Below is a small trained network, with its code and all its weights. Each question gives an input and a class and asks what happens when units are switched off, that is, made to give their printed mean instead of their output.

import numpy as np


def w(rows, s, z=0):
    codes = np.array(rows[::2]) - 128.0
    scale = np.full(codes.shape[1], s)
    scale[-1] = z or s
    return codes * scale


def f(y):
    return y / 2 * (1 + np.tanh(0.7978845608 * (y + 0.044715 * y**3)))


def log_softmax(a):
    a = a - a.max(-1, keepdims=True)
    return a - np.log(np.exp(a).sum(-1, keepdims=True))


def net(x, mask):
    res = np.array(x, float).reshape(1, 6) / 4 @ E
    y = f(res @ A[0][:, :-1].T + A[0][:, -1])
    res = res + np.where(mask, y, B[0][:, -1]) @ B[0][:, :-1]
    return log_softmax(res[-1] @ U[:, :-1].T + U[:, -1])


A, B = {}, {}
E = w([
[166,178,103,72,121,183,92,48,125,64,160,157],'x0',
[95,48,137,173,181,122,116,60,62,147,141,196],'x1',
[110,141,153,93,144,126,137,111,138,141,127,113],'x2',
[140,179,255,182,58,83,154,100,105,79,107,167],'x3',
[115,192,89,174,158,165,243,108,68,132,155,62],'x4',
[140,156,100,135,100,171,99,89,100,197,20,125],'x5',
],0.0098)
A[0] = w([
[147,153,111,101,129,147,126,79,120,90,156,137,65],'n0',
[140,66,150,85,99,86,22,139,209,117,82,178,15],'n1',
[80,92,127,164,180,112,124,57,54,154,140,142,35],'n2',
[125,122,95,89,129,65,159,141,145,104,202,154,69],'n3',
[177,158,104,80,102,145,60,64,119,100,163,155,76],'n4',
[71,48,148,157,158,149,122,73,105,140,185,189,19],'n5',
[140,183,110,116,106,136,156,172,176,118,113,123,45],'n6',
[138,100,146,150,152,103,161,166,160,71,232,122,76],'n7',
[103,176,92,184,160,176,224,109,83,113,139,79,51],'n8',
[172,184,98,158,136,137,182,114,102,165,168,112,58],'n9',
[121,118,53,118,183,160,136,134,141,151,131,115,88],'n10',
[98,84,144,171,113,83,141,168,148,186,104,102,97],'n11',
[148,107,88,106,196,154,109,131,112,141,115,127,119],'n12',
[109,111,139,161,148,91,143,194,135,151,95,117,55],'n13',
[151,136,234,179,43,128,146,94,114,115,135,127,75],'n14',
[100,132,124,115,144,94,133,140,118,87,156,123,5],'n15',
[163,153,85,104,129,173,117,48,125,62,147,160,106],'n16',
[73,98,141,167,132,96,169,199,135,201,81,131,81],'n17',
[87,124,126,162,123,100,130,174,105,171,113,101,54],'n18',
[117,101,44,103,184,158,87,149,146,163,140,94,112],'n19',
[175,174,83,142,113,133,101,100,81,169,1,107,77],'n20',
[146,191,92,116,118,165,90,93,98,101,157,152,68],'n21',
[114,123,102,93,116,181,137,178,149,159,153,122,44],'n22',
[150,185,110,94,63,139,132,197,175,100,99,65,48],'n23',
[141,88,72,84,177,125,137,178,146,141,146,127,74],'n24',
[123,141,131,132,120,164,108,90,123,195,24,141,104],'n25',
[143,195,166,181,124,97,144,101,110,115,126,115,87],'n26',
[159,162,230,153,81,99,140,129,78,81,89,154,57],'n27',
[116,100,144,118,152,74,130,150,150,65,223,113,77],'n28',
[165,177,119,112,98,93,140,181,194,104,144,59,77],'n29',
[87,148,103,121,65,185,127,150,101,173,90,171,2],'n30',
],0.0099,0.003)
B[0] = w([
[80,134,161,148,87,190,163,125,121,113,83,97,169],'n0',
[95,6,46,3,162,115,232,181,196,72,119,122,252],'n1',
[131,106,100,74,125,93,66,98,21,95,82,204,196],'n2',
[178,174,164,137,172,150,159,151,129,166,162,145,179],'n3',
[115,125,204,138,95,209,132,142,127,77,76,77,206],'n4',
[167,137,122,94,142,61,64,117,45,115,69,152,196],'n5',
[124,105,127,119,158,85,71,124,55,101,82,172,170],'n6',
[187,187,173,120,174,172,178,182,123,197,187,165,215],'n7',
[103,2,17,25,145,114,186,187,200,83,96,129,238],'n8',
[131,30,116,52,122,101,168,197,152,98,142,102,186],'n9',
[107,161,103,174,94,58,95,73,187,123,139,127,203],'n10',
[98,124,180,155,91,224,132,114,123,91,96,72,190],'n11',
[101,171,143,152,88,76,101,96,144,143,147,126,187],'n12',
[78,135,162,160,101,170,132,131,100,74,97,48,174],'n13',
[111,141,51,158,112,123,79,38,180,145,170,140,214],'n14',
[125,146,145,127,141,143,133,158,147,179,144,171,141],'n15',
[69,120,214,161,83,203,135,107,82,141,78,60,210],'n16',
[80,145,203,185,77,196,131,139,109,87,80,91,203],'n17',
[98,155,162,127,122,186,128,146,125,91,120,53,165],'n18',
[120,178,75,193,103,103,63,70,212,151,180,114,235],'n19',
[231,186,171,131,226,139,188,178,115,211,210,161,213],'n20',
[97,130,175,169,112,186,144,144,129,123,90,61,183],'n21',
[132,144,116,143,109,99,112,57,135,109,112,161,167],'n22',
[126,134,121,101,121,57,67,122,29,141,61,172,215],'n23',
[118,172,95,170,118,106,94,44,160,139,168,113,200],'n24',
[199,191,166,131,201,140,184,224,124,177,209,190,200],'n25',
[132,140,28,164,115,97,110,97,181,92,165,118,181],'n26',
[127,137,77,192,90,60,82,38,210,153,188,104,218],'n27',
[173,177,177,176,146,160,213,199,108,236,169,163,212],'n28',
[127,131,119,128,117,58,65,159,36,85,77,180,212],'n29',
[170,147,123,127,153,150,157,159,131,184,163,144,153],'n30',
],0.0075,0.012)
U = w([
[127,159,97,170,109,97,90,67,200,138,156,122,192],'0',
[193,177,164,138,168,148,177,176,114,178,163,165,246],'1',
[115,37,90,59,134,120,179,160,175,97,111,118,7],'2',
[94,139,197,158,97,189,127,128,101,102,82,56,165],'3',
[144,135,122,111,128,75,64,122,8,116,76,183,9],'4',
],0.014,0.0013)

Each question gives the input, the list of numbers given to net, and the class t.
The units are the neurons (one row each of A and B). Each row of codes is followed by its name. A weight is (code - 128) times the scale printed after its matrix; where a second scale follows, it is the last column's (A, B and U).
mask holds one flag per neuron, in row order. A switched-off neuron (its flag False) gives its mean, the last column of its row in B, instead of its output. The means were averaged over made-up inputs and are rounded, as every weight is.
A unit's drop is (log p(t) with every unit on - log p(t) with that unit switched off) / (log p(t) with every unit on - log p(t) with every unit switched off).
unit that matters most: the unit with the biggest drop
top k neurons: the k neurons with the biggest drops, biggest first
drop when u is switched off: that unit's drop, to one decimal
input [3,-2,-4,-7,-6,-2], class 0: unit that matters most : n19
input [-1,-5,-4,-7,1,-7], class 0: top 2 neurons : (n19, n24)
input [-1,5,2,5,7,-6], class 2: top 2 neurons : (n8, n20)
input [-3,-8,-5,-1,5,-4], class 4: top 2 neurons : (n29, n23)
input [-3,8,0,-3,8,0], class 2: top 4 neurons : (n8, n9, n23, n29)
input [8,7,1,7,2,-8], class 1: top 2 neurons : (n28, n7)
input [-2,-8,7,5,6,-3], class 4: top 3 neurons : (n29, n23, n1)
input [-6,5,8,7,-3,-7], class 0: top 4 neurons : (n27, n14, n20, n25)
input [5,-3,0,1,5,-2], class 2: top 2 neurons : (n8, n9)
input [7,-5,2,2,8,7], class 2: top 4 neurons : (n8, n9, n28, n7)
input [1,8,3,-6,-3,-1], class 4: top 3 neurons : (n5, n2, n27)
input [-7,6,-7,-8,7,7], class 0: top 3 neurons : (n19, n10, n1)
input [8,8,0,7,-8,-7], class 2: top 2 neurons : (n1, n19)
input [-4,-1,4,3,1,0], class 3: unit that matters most : n19
input [3,-6,-6,-3,-3,-3], class 4: drop when n11 is switched off : 0.0
input [5,-1,5,4,-7,-5], class 2: drop when n1 is switched off : 3.2
input [7,-3,-5,-5,-4,-5], class 3: drop when n4 is switched off : 0.2
